Below is a small trained network, with its code and all its weights. Each question gives an input and a class and asks what happens when units are switched off, that is, made to give their printed mean instead of their output.

import numpy as np


def w(rows, s, z=0):
    codes = np.array(rows[::2]) - 128.0
    scale = np.full(codes.shape[1], s)
    scale[-1] = z or s
    return codes * scale


def f(y):
    return y / 2 * (1 + np.tanh(0.7978845608 * (y + 0.044715 * y**3)))


def log_softmax(a):
    a = a - a.max(-1, keepdims=True)
    return a - np.log(np.exp(a).sum(-1, keepdims=True))


def net(x, mask):
    res = np.array(x, float).reshape(1, 6) / 4 @ E
    y = f(res @ A[0][:, :-1].T + A[0][:, -1])
    res = res + np.where(mask, y, B[0][:, -1]) @ B[0][:, :-1]
    return log_softmax(res[-1] @ U[:, :-1].T + U[:, -1])


A, B = {}, {}
E = w([
[117,138,139,105,125,136],'x0',
[151,249,218,153,210,13],'x1',
[131,129,130,129,128,130],'x2',
[206,138,13,7,101,29],'x3',
[208,11,196,44,254,159],'x4',
[126,132,127,124,131,132],'x5',
],0.0082)
A[0] = w([
[109,67,73,111,67,199,104],'N1',
[174,34,167,74,212,146,135],'N2',
[123,196,145,148,166,59,93],'N3',
[96,47,86,121,38,192,110],'N4',
[160,173,150,133,150,113,51],'N5',
[86,193,93,168,11,103,128],'N6',
[150,64,135,83,191,146,141],'N7',
[162,216,181,156,205,39,100],'N8',
[115,41,100,102,96,185,141],'N9',
[72,129,172,184,146,209,2],'N10',
[160,110,90,91,108,80,75],'N11',
[94,198,80,153,48,125,117],'N12',
[121,97,73,120,81,176,85],'N13',
[65,190,85,169,25,105,124],'N14',
[91,187,102,173,5,122,119],'N15',
[61,121,171,198,132,185,19],'N16',
[56,108,179,201,126,197,47],'N17',
[189,73,137,86,210,161,112],'N18',
[133,182,169,137,159,78,122],'N19',
[129,155,177,137,137,73,109],'N20',
[164,188,178,147,156,65,72],'N21',
[172,127,65,56,82,124,117],'N22',
[132,78,113,118,67,170,92],'N23',
[152,141,83,87,90,94,56],'N24',
[170,137,54,64,100,71,38],'N25',
[162,139,55,60,87,83,67],'N26',
[119,68,108,126,91,137,159],'N27',
[163,134,46,61,83,87,90],'N28',
[118,72,83,118,66,194,105],'N29',
[75,88,169,190,103,199,89],'N30',
],0.012,0.0032)
B[0] = w([
[109,222,31,67,38,102,216],'N1',
[230,44,209,40,146,236,252],'N2',
[118,218,52,81,60,127,180],'N3',
[103,247,50,63,69,112,226],'N4',
[107,167,101,105,113,122,148],'N5',
[200,46,186,51,146,222,221],'N6',
[207,72,170,81,151,199,213],'N7',
[118,255,34,96,50,113,216],'N8',
[136,218,43,76,46,142,214],'N9',
[61,69,188,211,178,60,189],'N10',
[88,105,171,176,152,78,176],'N11',
[195,50,192,51,176,229,204],'N12',
[123,205,60,85,70,123,185],'N13',
[207,44,158,59,150,227,221],'N14',
[227,57,184,36,150,202,217],'N15',
[72,72,179,222,163,58,190],'N16',
[59,82,193,233,178,32,203],'N17',
[207,60,192,62,174,207,226],'N18',
[128,180,68,103,79,83,175],'N19',
[132,189,83,126,103,118,162],'N20',
[94,219,55,78,82,101,182],'N21',
[72,129,152,208,154,61,205],'N22',
[113,191,107,118,83,118,182],'N23',
[106,92,178,217,136,80,173],'N24',
[46,84,190,236,194,62,205],'N25',
[58,85,197,219,167,39,206],'N26',
[125,170,91,97,107,118,174],'N27',
[47,81,191,226,187,59,212],'N28',
[110,209,45,77,62,104,207],'N29',
[55,110,161,205,185,21,201],'N30',
],0.0087,0.016)
U = w([
[237,31,189,23,159,252,227],'0',
[96,237,19,60,35,91,176],'1',
[22,57,196,227,183,19,3],'2',
],0.011,0.0052)

Each question gives the input, the list of numbers given to net, and the class t.
The units are the neurons (one row each of A and B). Each row of codes is followed by its name. A weight is (code - 128) times the scale printed after its matrix; where a second scale follows, it is the last column's (A, B and U).
mask holds one flag per neuron, in row order. A switched-off neuron (its flag False) gives its mean, the last column of its row in B, instead of its output. The means were averaged over made-up inputs and are rounded, as every weight is.
A unit's drop is (log p(t) with every unit on - log p(t) with that unit switched off) / (log p(t) with every unit on - log p(t) with every unit switched off).
unit that matters most: the unit with the biggest drop
k most important neurons: the k neurons with the biggest drops, biggest first
drop when u is switched off: that unit's drop, to one decimal
input [2,5,-8,2,-5,-3], class 0: unit that matters most	N6
input [-2,7,4,8,-8,-2], class 0: 4 most important neurons	[N6 N14 N12 N15]
input [-4,0,-6,-7,-8,0], class 0: 2 most important neurons	[N15 N14]
input [5,4,4,4,2,3], class 1: 2 most important neurons	[N8 N17]
input [-7,-2,3,-4,-3,-3], class 2: 3 most important neurons	[N2 N17 N30]
input [-6,2,3,6,-7,3], class 0: 3 most important neurons	[N6 N14 N15]
input [-2,-8,-6,-8,6,-4], class 1: 4 most important neurons	[N9 N4 N1 N29]
input [-8,-8,3,6,-8,-1], class 0: 3 most important neurons	[N6 N15 N14]
input [-5,4,-1,-6,-6,8], class 0: 3 most important neurons	[N15 N14 N6]
input [-5,-6,3,8,3,5], class 2: 2 most important neurons	[N28 N25]
input [2,-6,7,8,0,7], class 2: 3 most important neurons	[N28 N25 N26]
input [2,8,-4,-6,-8,1], class 0: 4 most important neurons	[N6 N14 N15 N12]
input [4,7,-4,3,5,7], class 1: drop when N8 is switched off	0.2
input [4,-8,-2,-7,6,-6], class 1: drop when N9 is switched off	0.2
input [1,5,0,5,-6,4], class 0: drop when N8 is switched off	0.0
input [-4,3,-6,6,-5,2], class 2: most important neuron	[N25]
